[[104 138 148 117 139]
 [143 105 140 108 124]
 [115 151 123 118 148]] -> 139, 115

[[101 155 153 100]
 [143 111 112 138]
 [151 108 105 148]] -> 100, 151

[151 146 130 123 133 123 131] -> 131, 151

[[ 98 101 122 123]
 [132 117 129 141]] -> 123, 132

[[133 125 131 132]
 [147 129 139 143]
 [154 131 143 149]] -> 132, 154

[113 126 149 132] -> 132, 113

[[151 115 137 115]
 [151 128 105 129]] -> 115, 151

[146 154 129 151 117 101] -> 101, 146

[[151 140 122 131 133]
 [151 144 122 131 134]] -> 133, 151

[[133 118 133 137 120 153]
 [124 133 125 123 131 116]
 [125 134 125 121 132 109]] -> 153, 125
---
[126 129 119 156 137] result: 119
[121 145 105 142 152 112 139] result: 152
[132 110 130 125 119 153 135] result: 119
[140 134 104 120 117 148] result: 120
[130 132 140 119 119 145 101] result: 119
[137 120 156 131 112 123 126] result: 112
[139 120 131 114 117 126 104] result: 117
[ 99 106 104 140 102 118 122] result: 102
[105 148 150 101 111] result: 150
---
[109 139 103 110 143 157] yields 143
[137 103 120 118 131 125 113] yields 125
[131 134 120 122 139 105] yields 139
[150 111 141 107] yields 141
[105 146 126 157 119 141] yields 119
[132 100 130 146] yields 130
---
[[105 118 146 124 128 133]
 [113 129 121 123 129 124]]: 129

[125 110 138 107 107 118]: 110

[138 137 136 136 109 106]: 137

[[112 122 125 116 107 112]
 [129 130 128 132 138 106]
 [114 121 127 121 110 106]]: 121

[106 135 139 122 129 136]: 135

[157 113 110 101 140  99]: 113

[123 119 112 144 149 121]: 119
---
((140, 119, 116, 131), (140, 125, 134, 131), (124, 125, 150, 131)) → 125
((138, 143, 137, 121, 137, 111), (116, 125, 103, 113, 109, 141), (117, 113, 156, 154, 133, 130)) → 154
((154, 115, 116, 149, 108, 117, 154), (112, 123, 152, 103, 112, 110, 153), (123, 120, 139, 135, 120, 140, 105)) → 120
((111, 133, 106, 145, 109, 108, 148), (127, 127, 135, 134, 135, 123, 122), (146, 132, 154, 110, 151, 152, 107)) → 151
((136, 150, 101, 144, 138), (151, 108, 151, 131, 102), (108, 114, 128, 104, 128)) → 128
((104, 153, 115, 143, 138, 154, 110), (130, 115, 127, 111, 134, 113, 141), (140, 117, 131, 108, 102, 115, 134)) → 102
((138, 109, 141, 156, 115, 100), (114, 141, 121, 108, 146, 147), (137, 108, 132, 152, 115, 102)) → 152
((121, 139, 116, 126, 123, 130, 123), (154, 131, 128, 140, 131, 153, 127), (128, 129, 127, 127, 129, 128, 129)) → 129
((105, 103, 150, 99, 105, 109, 118), (140, 136, 155, 135, 130, 123, 144), (148, 145, 157, 142, 135, 139, 148)) → 135
((124, 134, 128, 134, 123), (130, 135, 117, 134, 119), (134, 134, 105, 136, 116)) → 105
---
145  117  152  147  143  126  111 -> 152

135  137  125  149  113  126  120
132  112  105  111  138  148  143
101  135  120  129  137  105  138
-> 120

149  112  150  140  100  153  130 -> 150

130  151  135  139  133  137  127 -> 135

109  134  109  112  116  150  107 -> 109

153  118  157  137  148  145  140 -> 157

156  136  127  140  113  138  125
105  133  120  100  130  138  151
111  139  116  104  123  138  141
-> 116

133  136  112  126  141  146  152 -> 112
---
[[147 114 151 132 151 109 111]
 [148 116 151 132 151 110 112]
 [110 142 110 124 110 144 145]] => 116

[[135 120 120 139 145]
 [157 146 130 130 140]
 [122 116 122 146 116]] => 146

[[124  98 131 126]
 [132 104 115 108]
 [122 102 136 135]] => 104

[[154 111 157 135 157 104 107]
 [105 148 105 127 106 150 152]
 [154 113 156 130 157 105 107]] => 148

[[127 140 120  99 140]
 [129 127 126 135 149]
 [131 128 136 133 110]] => 127

[[130 126 129 132 154 127]
 [124 112 115 136 107 144]
 [130 128 134 142 104 141]] => 112

[[105 146 154 146 155 115 108]
 [127 134 143 129 135 130 133]
 [140 153 139 123 141 113 125]] => 134

[[116 105 120 134]
 [151 125 135 120]
 [155 134 139 126]] => 125
